Here is a tiny trained network, its code and every weight. The questions are about switching its units off for an input and a class, where a switched-off unit gives its printed mean instead of its output.

import numpy as np


def w(rows, s, z=0):
    codes = np.array(rows[::2]) - 128.0
    scale = np.full(codes.shape[1], s)
    scale[-1] = z or s
    return codes * scale


def f(y):
    return y / 2 * (1 + np.tanh(0.7978845608 * (y + 0.044715 * y**3)))


def log_softmax(a):
    a = a - a.max(-1, keepdims=True)
    return a - np.log(np.exp(a).sum(-1, keepdims=True))


def net(x, mask):
    res = np.array(x, float).reshape(1, 6) / 4 @ E
    y = f(res @ A[0][:, :-1].T + A[0][:, -1])
    res = res + np.where(mask, y, B[0][:, -1]) @ B[0][:, :-1]
    return log_softmax(res[-1] @ U[:, :-1].T + U[:, -1])


A, B = {}, {}
E = w([
[112,165,227,56,171,65,221,185,154,141,194],'x0',
[173,157,136,215,121,87,50,89,171,108,90],'x1',
[229,149,156,164,164,59,131,224,149,117,105],'x2',
[101,182,161,2,45,71,202,90,90,161,49],'x3',
[193,170,51,73,29,153,90,103,178,60,180],'x4',
[181,131,116,165,140,98,147,254,176,28,212],'x5',
],0.0062)
A[0] = w([
[118,162,198,150,179,111,182,156,84,176,66,200],'neuron 1',
[81,178,126,22,25,193,188,87,109,165,108,253],'neuron 2',
[129,63,39,164,116,169,62,19,94,144,118,182],'neuron 3',
[197,151,34,171,116,117,115,153,206,92,204,211],'neuron 4',
[100,187,113,2,100,112,175,106,93,170,127,174],'neuron 5',
[168,155,144,154,158,128,108,235,185,43,174,192],'neuron 6',
[125,104,211,165,244,73,223,162,133,154,115,176],'neuron 7',
[90,117,53,173,96,222,59,17,104,168,102,194],'neuron 8',
[110,157,124,143,134,185,25,66,54,100,125,151],'neuron 9',
[171,116,119,160,114,153,125,198,232,43,163,175],'neuron 10',
[105,132,111,180,124,209,40,81,142,175,88,186],'neuron 11',
[151,110,122,91,117,137,164,196,154,75,133,188],'neuron 12',
[67,175,106,36,113,116,202,148,150,175,113,175],'neuron 13',
[140,107,45,126,94,231,70,67,104,120,113,140],'neuron 14',
],0.0057,0.0032)
B[0] = w([
[93,103,193,118,191,100,65,152,101,224,149,188],'neuron 1',
[120,117,169,39,93,183,161,64,67,75,143,254],'neuron 2',
[47,56,43,108,182,156,254,162,133,14,53,223],'neuron 3',
[138,153,69,114,82,79,225,122,212,13,89,226],'neuron 4',
[124,159,180,48,72,190,107,48,43,140,154,216],'neuron 5',
[220,185,67,229,111,64,150,114,222,157,191,232],'neuron 6',
[89,120,186,155,154,82,84,139,155,192,170,207],'neuron 7',
[76,32,80,86,210,150,185,104,85,45,61,242],'neuron 8',
[114,91,131,95,146,137,155,161,159,37,59,180],'neuron 9',
[174,190,58,192,55,75,120,169,152,86,122,217],'neuron 10',
[84,41,114,97,178,133,183,173,128,98,70,204],'neuron 11',
[181,185,146,168,57,128,114,105,134,94,219,172],'neuron 12',
[133,181,174,79,10,187,87,101,72,175,186,196],'neuron 13',
[102,63,53,122,198,138,210,118,117,143,131,202],'neuron 14',
],0.0061,0.0076)
U = w([
[205,200,44,192,55,92,133,174,218,84,149,92],'0',
[112,157,188,7,22,186,102,39,12,120,147,125],'1',
[83,126,205,156,231,99,22,213,120,249,124,255],'2',
[36,22,40,61,255,161,179,136,98,48,7,26],'3',
],0.0059,0.00096)

Each question gives the input, the list of numbers given to net, and the class t.
The units are the neurons (one row each of A and B). Each row of codes is followed by its name. A weight is (code - 128) times the scale printed after its matrix; where a second scale follows, it is the last column's (A, B and U).
mask holds one flag per neuron, in row order. A switched-off neuron (its flag False) gives its mean, the last column of its row in B, instead of its output. The means were averaged over made-up inputs and are rounded, as every weight is.
A unit's drop is (log p(t) with every unit on - log p(t) with that unit switched off) / (log p(t) with every unit on - log p(t) with every unit switched off).
The circuit of an input: a set's keep is (log p(t) with only the set's units on - log p(t) with every unit switched off) / (log p(t) with every unit on - log p(t) with every unit switched off). Starting from the 12 units with the biggest drops (on a tie, the unit counted first), units are removed one at a time, each time the one whose removal leaves the highest keep (on an exact tie, the one counted first), for as long as the keep stays at least 0.8.
units of the circuit, in order: the units of the circuit, biggest drop first
unit that matters most: the unit with the biggest drop
top k neurons: the k neurons with the biggest drops, biggest first
drop when u is switched off: that unit's drop, to one decimal
input [8,0,1,-2,-4,6], class 0: units of the circuit, in order => [neuron 6]
input [0,7,-4,-1,-3,4], class 0: units of the circuit, in order => [neuron 8; neuron 2]
input [1,5,7,-6,-2,-8], class 2: units of the circuit, in order => [neuron 4; neuron 2]
input [-8,-5,1,8,2,-8], class 3: top 3 neurons => [neuron 8; neuron 3; neuron 14]
input [7,1,7,8,-5,-4], class 1: top 2 neurons => [neuron 5; neuron 13]
input [7,-8,-2,-3,4,2], class 1: top 2 neurons => [neuron 13; neuron 5]
input [4,2,6,-6,-5,1], class 2: top 3 neurons => [neuron 7; neuron 1; neuron 3]
input [7,-3,0,-8,-7,4], class 2: top 2 neurons => [neuron 7; neuron 1]
input [-1,-6,8,0,2,-3], class 1: top 2 neurons => [neuron 6; neuron 10]
input [7,-4,7,-8,-4,2], class 0: top 4 neurons => [neuron 6; neuron 10; neuron 12; neuron 4]
input [6,1,-4,-1,-3,-4], class 1: drop when neuron 6 is switched off => 0.1
input [-2,7,0,1,-7,7], class 0: drop when neuron 6 is switched off => 0.3
input [-2,5,4,-1,-8,8], class 0: drop when neuron 6 is switched off => 0.2
input [6,-2,0,-4,-4,7], class 0: drop when neuron 6 is switched off => 0.1
input [5,1,-7,-8,6,0], class 0: unit that matters most => neuron 10
